Below are the code and all the weights of a small trained network. Each question names an input and a class and asks about switching units off, where a switched-off unit gives its printed mean instead of its output.

import numpy as np


def w(rows, s, z=0):
    codes = np.array(rows[::2]) - 128.0
    scale = np.full(codes.shape[1], s)
    scale[-1] = z or s
    return codes * scale


def norm(h):
    return h / np.sqrt((h * h).mean(-1, keepdims=True) + 1e-5)


def f(y):
    return y / 2 * (1 + np.tanh(0.7978845608 * (y + 0.044715 * y**3)))


def log_softmax(a):
    a = a - a.max(-1, keepdims=True)
    return a - np.log(np.exp(a).sum(-1, keepdims=True))


def net(x, mask):
    res = np.array(x, float).reshape(1, 7) / 4 @ E
    u = 0
    for l in range(2):
        y = f(norm(res) @ A[l][:, :-1].T + A[l][:, -1])
        res = res + np.where(mask[u : u + 5], y, B[l][:, -1]) @ B[l][:, :-1]
        u += 5
    return log_softmax(norm(res)[-1] @ U[:, :-1].T + U[:, -1])


A, B = {}, {}
E = w([
[128,130,126,127,128,130,130,128,125,126],'x0',
[132,129,129,127,127,128,130,129,129,129],'x1',
[111,167,119,128,166,62,126,135,186,63],'x2',
[138,154,143,181,221,82,161,78,52,164],'x3',
[125,127,123,120,133,130,127,129,126,129],'x4',
[254,154,99,172,163,118,81,145,121,176],'x5',
[127,125,128,128,125,128,127,127,128,126],'x6',
],0.0031)
A[0] = w([
[66,216,164,168,190,41,138,110,145,37,61],'L0N0',
[12,105,179,169,196,144,167,48,57,174,114],'L0N1',
[167,121,163,146,79,155,104,127,139,161,245],'L0N2',
[181,152,109,103,135,129,155,134,117,138,27],'L0N3',
[198,165,38,144,165,48,71,187,251,48,5],'L0N4',
],0.0027,0.0017)
B[0] = w([
[94,34,41,103,149,127,167,131,119,166,230],'L0N0',
[175,186,189,80,47,119,177,130,82,56,249],'L0N1',
[90,128,99,131,124,140,138,154,154,106,214],'L0N2',
[164,92,123,145,152,116,102,129,144,138,95],'L0N3',
[158,225,255,124,74,153,79,133,117,92,254],'L0N4',
],0.0037,0.0017)
A[1] = w([
[59,120,107,123,221,22,151,97,185,72,255],'L1N0',
[223,203,110,203,235,87,134,122,58,179,99],'L1N1',
[141,135,102,172,152,132,177,99,114,180,33],'L1N2',
[229,113,67,161,89,181,4,190,227,160,71],'L1N3',
[5,111,129,68,25,196,146,162,200,64,76],'L1N4',
],0.003,0.0009)
B[1] = w([
[178,141,49,135,166,90,135,147,168,83,184],'L1N0',
[48,74,156,107,103,175,62,116,210,134,209],'L1N1',
[114,107,130,115,87,158,103,145,138,117,125],'L1N2',
[107,130,59,104,121,83,252,158,61,104,216],'L1N3',
[170,113,156,193,200,140,38,91,135,211,252],'L1N4',
],0.0043,0.0038)
U = w([
[100,51,165,158,114,226,64,88,105,242,233],'0',
[113,130,125,154,206,89,40,113,254,109,187],'1',
[104,151,222,106,72,147,213,67,25,104,95],'2',
[96,122,54,108,193,49,229,94,114,48,2],'3',
[164,97,20,125,76,154,224,200,67,165,91],'4',
[181,246,156,113,71,100,122,197,152,62,94],'5',
],0.0085,0.0007)

Each question gives the input, the list of numbers given to net, and the class t.
The units are the neurons (one row each of A and B). Each row of codes is followed by its name. A weight is (code - 128) times the scale printed after its matrix; where a second scale follows, it is the last column's (A, B and U).
mask holds one flag per neuron, layer by layer. A switched-off neuron (its flag False) gives its mean, the last column of its row in B, instead of its output. The means were averaged over made-up inputs and are rounded, as every weight is.
A unit's drop is (log p(t) with every unit on - log p(t) with that unit switched off) / (log p(t) with every unit on - log p(t) with every unit switched off).
The circuit of an input: a set's keep is (log p(t) with only the set's units on - log p(t) with every unit switched off) / (log p(t) with every unit on - log p(t) with every unit switched off). Starting from all 10 units, units are removed one at a time, each time the one whose removal leaves the highest keep (on an exact tie, the one counted first), for as long as the keep stays at least 0.8.
circuit, biggest first: the units of the circuit, biggest drop first
top k neurons: the k neurons with the biggest drops, biggest first
top k neurons in layer l: the k neurons of layer l with the biggest drops, biggest first
drop of u: that unit's drop, to one decimal
input [4,-8,0,2,8,-2,-3], class 2: top 2 neurons	(L0N1; L1N3)
input [7,-2,-1,-6,-1,1,4], class 4: top 2 neurons	(L1N3; L1N1)
input [3,1,3,6,-4,2,3], class 1: top 2 neurons	(L1N1; L1N3)
input [-3,2,4,0,-5,5,1], class 5: top 2 neurons	(L0N4; L1N4)
input [-3,0,-6,3,-8,0,1], class 2: top 3 neurons	(L0N1; L1N4; L0N0)
input [2,-7,-7,5,3,-2,2], class 2: circuit, biggest first	(L0N1)
input [7,-5,2,-2,0,7,6], class 5: top 2 neurons	(L0N4; L0N0)
input [-7,1,-1,-4,-4,8,-1], class 4: top 2 neurons	(L1N3; L0N1)
input [-8,3,0,-6,7,-1,-3], class 0: top 2 neurons	(L1N4; L1N0)
input [-8,7,0,7,3,2,-3], class 0: top 2 neurons in layer 1	(L1N1; L1N2)
input [-7,0,1,-2,3,3,4], class 5: top 2 neurons	(L0N4; L0N0)
input [-2,-3,7,-3,6,-8,5], class 1: top 2 neurons	(L1N4; L1N3)
input [-5,-7,-1,0,-6,7,-6], class 4: top 2 neurons	(L1N3; L1N4)
input [3,3,-8,-3,5,8,7], class 4: top neuron in layer 1	(L1N3)
input [-3,-4,1,0,4,-5,1], class 1: circuit, biggest first	(L1N4; L1N0)
input [4,-3,-2,2,-4,-1,-6], class 2: top 2 neurons	(L0N1; L1N0)
input [-2,8,2,-5,3,-8,1], class 1: top 2 neurons in layer 1	(L1N4; L1N0)
input [-1,-2,-2,-8,0,-8,-4], class 0: drop of L1N4	0.5
input [-5,6,-5,-8,2,6,5], class 4: drop of L1N3	0.5
input [5,-7,1,-2,-4,2,4], class 5: drop of L0N4	2.4
input [-4,2,5,0,4,-7,2], class 1: circuit, biggest first	(L1N4)
